Here is a tiny trained network, its code and every weight. The questions are about switching its units off for an input and a target symbol, where a switched-off unit gives its printed mean instead of its output.

import numpy as np


def w(rows, s, z=0):
    codes = np.array(rows[::2]) - 128.0
    scale = np.full(codes.shape[1], s)
    scale[-1] = z or s
    return codes * scale


def f(y):
    return y / 2 * (1 + np.tanh(0.7978845608 * (y + 0.044715 * y**3)))


def softmax(a):
    e = np.exp(a - a.max(-1, keepdims=True))
    return e / e.sum(-1, keepdims=True)


def log_softmax(a):
    a = a - a.max(-1, keepdims=True)
    return a - np.log(np.exp(a).sum(-1, keepdims=True))


def net(x, mask):
    ids = ['αβγδεηθλμξπστψω'.index(c) for c in x.split()]
    T = len(ids)
    res = E[ids] + P[:T]
    u = 0
    for l in range(2):
        q, k, v = (res @ M[l].T for M in (Q, K, V))
        z = softmax(np.where(np.tri(T) > 0, q @ k.T / 4**0.5, -1e9)) @ v
        res = res + np.where(mask[u], z, O[l][:, -1]) @ O[l][:, :-1]
        u += 1
        y = f(res @ A[l][:, :-1].T + A[l][:, -1])
        res = res + np.where(mask[u : u + 12], y, B[l][:, -1]) @ B[l][:, :-1]
        u += 12
    return log_softmax(res[-1] @ U[:, :-1].T + U[:, -1])


Q, K, V, O, A, B = {}, {}, {}, {}, {}, {}
E = w([
[92,87,136,116,93],'α',
[161,227,146,180,46],'β',
[83,94,148,113,117],'γ',
[164,136,234,46,66],'δ',
[167,142,202,49,58],'ε',
[159,160,163,52,120],'η',
[192,154,140,43,2],'θ',
[141,197,79,105,189],'λ',
[245,15,191,81,117],'μ',
[185,197,108,43,186],'ξ',
[90,85,118,102,29],'π',
[177,42,130,101,184],'σ',
[112,197,48,140,113],'τ',
[156,135,77,40,168],'ψ',
[40,96,154,94,138],'ω',
],0.014)
P = w([
[242,143,129,178,155],'0',
[201,149,126,178,145],'1',
[188,152,122,149,159],'2',
[170,163,129,122,157],'3',
[150,164,124,103,156],'4',
[127,168,124,91,152],'5',
[105,171,124,74,153],'6',
[84,174,120,64,154],'7',
[67,180,114,52,155],'8',
[42,179,116,36,152],'9',
[24,187,112,37,162],'10',
[3,182,113,16,152],'11',
],0.0073)
Q[0] = w([
[140,103,132,11,126],'0.h0',
[137,97,138,162,172],'0.h0',
[85,4,137,203,124],'0.h0',
[177,48,67,113,179],'0.h0',
],0.022)
K[0] = w([
[65,69,110,33,121],'0.h0',
[149,79,109,152,114],'0.h0',
[225,74,201,173,127],'0.h0',
[111,3,109,136,172],'0.h0',
],0.02)
V[0] = w([
[136,54,3,109,68],'0.h0',
[57,86,227,71,224],'0.h0',
[78,183,245,144,63],'0.h0',
[76,2,38,60,83],'0.h0',
],0.008)
O[0] = w([
[152,104,46,18,121,157],'0.h0',
[202,86,190,253,142,179],'0.h0',
[169,240,131,224,122,3],'0.h0',
[229,104,41,73,119,182],'0.h0',
],0.0079,0.003)
A[0] = w([
[171,42,136,236,69,84],'0.n0',
[182,228,177,109,116,3],'0.n1',
[124,115,118,167,189,164],'0.n2',
[22,2,107,167,86,194],'0.n3',
[207,180,92,174,149,183],'0.n4',
[95,73,126,133,23,157],'0.n5',
[112,96,147,68,156,116],'0.n6',
[127,223,151,179,227,156],'0.n7',
[113,200,99,143,115,115],'0.n8',
[215,99,154,133,126,128],'0.n9',
[35,138,97,210,189,29],'0.n10',
[186,148,92,78,110,119],'0.n11',
],0.0096,0.0046)
B[0] = w([
[50,119,84,158,168,146],'0.n0',
[159,176,157,101,54,168],'0.n1',
[143,112,57,117,117,130],'0.n2',
[173,199,63,133,8,142],'0.n3',
[116,90,99,78,79,142],'0.n4',
[83,87,132,126,187,155],'0.n5',
[75,88,105,138,149,227],'0.n6',
[58,65,70,175,101,174],'0.n7',
[115,191,152,189,167,147],'0.n8',
[178,74,146,158,156,190],'0.n9',
[202,178,189,73,166,136],'0.n10',
[121,121,194,150,145,255],'0.n11',
],0.014,0.0071)
Q[1] = w([
[229,122,149,152,105],'1.h0',
[127,32,119,37,57],'1.h0',
[138,130,121,119,2],'1.h0',
[242,252,59,253,188],'1.h0',
],0.0057)
K[1] = w([
[167,77,113,118,34],'1.h0',
[194,158,27,58,175],'1.h0',
[248,115,143,105,136],'1.h0',
[71,98,192,165,1],'1.h0',
],0.0069)
V[1] = w([
[167,156,110,251,255],'1.h0',
[138,120,53,161,139],'1.h0',
[116,136,224,102,102],'1.h0',
[112,116,122,186,96],'1.h0',
],0.0071)
O[1] = w([
[70,73,152,87,2,5],'1.h0',
[123,80,102,121,70,101],'1.h0',
[143,171,175,138,202,119],'1.h0',
[135,70,168,128,109,25],'1.h0',
],0.0065,0.0026)
A[1] = w([
[122,163,139,127,157,187],'1.n0',
[163,56,121,143,219,87],'1.n1',
[225,72,116,144,157,131],'1.n2',
[56,127,157,121,84,99],'1.n3',
[82,64,86,197,183,126],'1.n4',
[156,68,130,56,164,148],'1.n5',
[195,84,193,161,118,1],'1.n6',
[159,203,141,147,102,80],'1.n7',
[145,167,84,69,107,151],'1.n8',
[135,113,11,116,179,153],'1.n9',
[191,131,205,124,125,243],'1.n10',
[219,111,146,61,97,60],'1.n11',
],0.012,0.0048)
B[1] = w([
[128,163,117,52,142,153],'1.n0',
[161,182,119,74,45,250],'1.n1',
[99,85,250,121,104,207],'1.n2',
[90,197,113,115,99,158],'1.n3',
[182,168,44,83,146,209],'1.n4',
[158,108,117,199,240,253],'1.n5',
[112,242,135,220,133,163],'1.n6',
[187,116,106,136,71,164],'1.n7',
[176,205,160,195,137,146],'1.n8',
[41,70,154,170,124,211],'1.n9',
[115,8,74,98,150,190],'1.n10',
[105,197,158,88,93,168],'1.n11',
],0.016,0.015)
U = w([
[119,151,107,255,143,237],'α',
[129,177,122,114,91,169],'β',
[138,111,104,155,110,180],'γ',
[169,185,69,152,164,1],'δ',
[131,147,129,143,137,44],'ε',
[130,97,127,135,254,161],'η',
[151,150,121,90,126,150],'θ',
[51,63,48,68,104,100],'λ',
[214,192,170,176,153,25],'μ',
[93,117,134,67,69,120],'ξ',
[173,64,76,173,82,150],'π',
[84,74,225,137,110,126],'σ',
[53,248,194,90,205,55],'τ',
[184,124,95,54,94,117],'ψ',
[87,122,140,68,121,83],'ω',
],0.0064,0.0037)

Each question gives the input, a string of symbols that net reads in full, and the target symbol t.
The units are the heads (4 rows each of Q, K, V and O) and the neurons (one row each of A and B). Each row of codes is followed by its name. A weight is (code - 128) times the scale printed after its matrix; where a second scale follows, it is the last column's (O, A, B and U).
mask holds one flag per unit, layer by layer, with each layer's heads first. A switched-off unit (its flag False) gives its mean, the last column of its rows in O or B, instead of its output. The means were averaged over made-up inputs and are rounded, as every weight is.
A unit's drop is (log p(t) with every unit on - log p(t) with that unit switched off) / (log p(t) with every unit on - log p(t) with every unit switched off).
The circuit of an input: a set's keep is (log p(t) with only the set's units on - log p(t) with every unit switched off) / (log p(t) with every unit on - log p(t) with every unit switched off). Starting from the 12 units with the biggest drops (on a tie, the unit counted first), units are removed one at a time, each time the one whose removal leaves the highest keep (on an exact tie, the one counted first), for as long as the keep stays at least 0.8.
circuit, biggest first: the units of the circuit, biggest drop first
k most important neurons: the k neurons with the biggest drops, biggest first
k most important neurons of layer l: the k neurons of layer l with the biggest drops, biggest first
input σ μ δ ψ δ μ ψ θ ψ ψ γ, target α: circuit, biggest first	[1.n8, 1.n1, 0.n3]
input β μ ψ δ θ γ α τ θ ξ, target τ: most important neuron of layer 1	[1.n10]
input ε ψ ω ε ψ θ μ, target μ: circuit, biggest first	[1.n1, 1.n6, 0.n9]
input δ δ θ θ τ θ μ γ, target τ: circuit, biggest first	[0.h0, 1.n10]
input ω ψ ψ μ θ ψ μ, target μ: circuit, biggest first	[1.n6, 1.n1, 0.n9]
input ψ ψ η μ γ μ ξ μ ε, target λ: circuit, biggest first	[1.n10, 0.h0, 1.n2, 1.n5]
input θ μ θ, target ξ: 3 most important neurons	[0.n11, 0.n9, 1.n5]
input ε γ ψ ω τ μ ε, target τ: circuit, biggest first	[0.h0, 1.n7]
input ψ α ψ τ δ δ, target τ: circuit, biggest first	[0.h0, 1.n3, 1.n7]
input ω ψ δ η θ ψ θ δ ψ ξ π, target α: 2 most important neurons of layer 1	[1.n1, 1.n8]
input ψ ψ λ θ, target η: 2 most important neurons	[1.n1, 0.n5]
input θ ε θ ψ π ε ψ τ ψ ψ ω ε, target σ: 4 most important neurons	[1.n2, 1.n10, 0.n9, 1.n4]
input δ λ λ θ ψ ω θ, target σ: 4 most important neurons	[0.n9, 1.n2, 1.n10, 1.n4]
input λ ψ ψ δ ε σ μ ξ δ, target λ: circuit, biggest first	[0.h0, 1.n10, 1.n2, 1.n5]
input δ π λ ω δ μ μ η θ, target ξ: 4 most important neurons	[0.n9, 1.n5, 1.n10, 0.n11]
input ψ δ ψ μ η θ ε, target ψ: 2 most important neurons of layer 1	[1.n10, 1.n7]
input μ λ α γ τ, target τ: circuit, biggest first	[0.h0, 1.n10, 1.n7]
input θ ω ξ ε, target σ: 3 most important neurons of layer 1	[1.n10, 1.n4, 1.n2]
input ε δ θ ω θ δ, target σ: 4 most important neurons	[1.n10, 0.n9, 1.n2, 1.n4]
input δ θ β ψ τ ω η, target σ: circuit, biggest first	[0.h0, 1.n2, 0.n9]
input ψ τ ψ δ σ δ δ, target β: circuit, biggest first	[0.h0, 1.n5, 0.n1]
input ψ ψ ψ π, target α: circuit, biggest first	[0.n3, 1.n8, 1.n1]
input ψ ω ω, target α: most important neuron of layer 0	[0.n3]
input μ π λ, target λ: 3 most important neurons	[0.n7, 1.n5, 0.n11]
